Each row has a name. Each piece below is followed by the name of the row it came from, unless a question asks for something else. Each question is about the rows just above it.

Q424: [55.8,55.9,7.9,-0.3,-2.6,-70.9,-1.0,7.5,-59.5,0.5,8.3,4.8,-16.6,5.3,73.4,8.5,-1.3,-10.7,-74.6,-7.1,0.6,-64.6,9.0,-84.5,8.7,13.1,-36.4,60.5,-15.1,63.6,61.2,-13.5,-6.9,4.6,0.7,2.2,-20.6,-1.1,2.8,-17.0,-3.6,-3.1,5.5,4.7,6.6,14.0,8.9,-25.6]
Q254: [55.8,55.9,7.9,-2.1,-11.5,-70.9,-1.0,7.5,-59.5,0.5,8.3,4.8,-16.6,5.3,73.4,8.5,-1.3,-10.7,-74.6,-7.1,0.6,-64.6,9.0,-84.5,8.7,13.1,-36.4,60.5,-15.1,63.6,61.2,-13.5,-6.9,4.6,0.7,2.2,-20.6,-1.1,2.8,-17.0,-3.6,-3.1,5.5,4.7,-44.6,-72.1,22.0,-6.2]
Q52: [-2.2,2.1,-0.2,-2.6,-0.3,-1.5,6.6,0.1,5.0,-5.9,0.1,-0.1,3.5,82.1,-10.3,-0.1,0.0,-0.4,4.2,-0.3,-3.9,-8.8,0.1,-8.3,-0.1,19.4,21.8,11.1,-10.6,5.1,5.3,-0.6,0.6,-0.1,-64.6,3.3,-5.3,40.6,45.4,-3.2,-61.7,4.7,5.5,-3.1,3.8,0.9,0.1,-1.4]
which: [-2.2,2.1,-0.2,-2.6,-0.3,-1.5,6.6,0.1,5.0,-5.9,0.1,-0.1,3.5,82.1,-10.3,-0.1,0.0,-0.4,4.2,-0.3,-3.9,-8.8,0.1,-8.3,-0.1,19.4,21.8,11.1,-10.6,5.1,5.3,-0.6,0.6,-0.1,-64.6,3.3,-5.3,40.6,45.4,-3.2,-61.7,4.7,5.5,-3.1,3.8,0.9,0.1,-1.4]  Q52
Which row holds [55.8,55.9,7.9,-2.1,-11.5,-70.9,-1.0,7.5,-59.5,0.5,8.3,4.8,-16.6,5.3,73.4,8.5,-1.3,-10.7,-74.6,-7.1,0.6,-64.6,9.0,-84.5,8.7,13.1,-36.4,60.5,-15.1,63.6,61.2,-13.5,-6.9,4.6,0.7,2.2,-20.6,-1.1,2.8,-17.0,-3.6,-3.1,5.5,4.7,-44.6,-72.1,22.0,-6.2]?  Q254

Q782: [50.8,2.1,-23.4,-36.2,-24.0,-78.7,19.6]
Q53: [23.9,-55.9,5.3,12.2,-2.8,2.4,56.4]
Q254: [-78.9,19.6,50.8,-23.4,-21.7,-35.3,53.9]
Which row holds this, read backwards? [-36.2,-23.4,2.1,50.8]  Q782
Give the next 3 entries after [2.1,-23.4].  [-36.2,-24.0,-78.7]
[19.6,-78.7] is which row, read backwards?  Q782
Give the next 3 entries after [-55.9,5.3,12.2].  [-2.8,2.4,56.4]
The next 3 entries after [50.8,2.1,-23.4]:  [-36.2,-24.0,-78.7]

Q559: [-1.0,3.1,10.1,-13.2,5.5,15.4,-41.4,-9.6,23.6,-12.0,-3.6,7.7,-15.0,-9.1,-3.6,-3.3,18.8,12.4]
Q52: [-3.5,-1.4,10.9,-10.0,1.8,-1.5,-17.5,-12.3,2.1,-9.2,-19.9,17.7,-2.7,-2.2,-8.4,-12.0,12.3,7.0]
Q25: [-13.4,-25.5,15.9,-18.9,6.3,18.8,15.9,-10.2,18.4,4.2,-67.4,8.0,30.6,9.3,58.5,-23.8,-6.8,20.0]
Q707: [-5.9,-4.4,-1.5,-13.4,-7.2,-12.7,-2.9,-9.4,23.0,5.5,-25.3,11.1,1.0,35.2,-19.9,-8.5,0.5,-4.4]
Q630: [-9.9,-3.1,6.1,15.0,2.7,-4.7,7.2,-14.1,-0.1,15.0,-13.6,8.1,7.5,14.5,-4.3,6.8,5.5,-0.8]
Q254: [20.9,-13.2,6.3,-26.0,32.8,12.4,-37.0,43.9,-9.5,-26.7,-16.2,10.5,19.7,-33.3,7.7,-12.1,-15.1,8.0]
Q919: [-5.0,22.9,-20.3,-37.7,-16.9,-8.4,-20.7,-23.0,-28.3,4.9,-63.7,11.3,-19.4,37.8,-16.8,-9.0,-1.1,9.2]
Q53: [1.4,10.4,-14.6,-8.8,11.0,-0.7,-13.9,-16.4,-33.2,-41.8,12.1,1.2,-12.0,-19.8,-22.5,-0.6,1.3,3.7]
Q75: [3.8,-2.1,-37.5,-33.9,-22.7,-22.5,4.5,-29.1,4.9,-19.4,11.3,-16.8,-28.3,37.8,-63.7,-37.3,5.9,-40.1]
Q923: [16.0,-10.8,-19.3,-14.7,14.4,0.9,-39.6,-17.8,-20.0,-18.4,33.4,-11.6,-24.9,-9.2,-63.0,-19.1,25.4,-28.1]
Q424: [-10.2,17.9,0.5,30.7,12.7,7.4,-1.2,-11.9,-22.7,-2.9,27.3,5.4,-1.0,-8.4,-2.2,75.3,-7.5,54.9]
Which row holds this, read backwards? [6.1,-3.1,-9.9]  Q630
The next 3 entries after [4.9,-19.4,11.3,-16.8,-28.3,37.8,-63.7]:  [-37.3,5.9,-40.1]
which: [-3.5,-1.4,10.9,-10.0,1.8,-1.5,-17.5,-12.3,2.1,-9.2,-19.9,17.7,-2.7,-2.2,-8.4,-12.0,12.3,7.0]  Q52
Give the next 3 entries after [-22.7,-2.9].  [27.3,5.4,-1.0]
Which row holds this, read backwards? [-12.3,-17.5,-1.5,1.8,-10.0,10.9,-1.4]  Q52
Which row holds this, read backwards? [4.2,18.4,-10.2,15.9,18.8,6.3,-18.9,15.9]  Q25

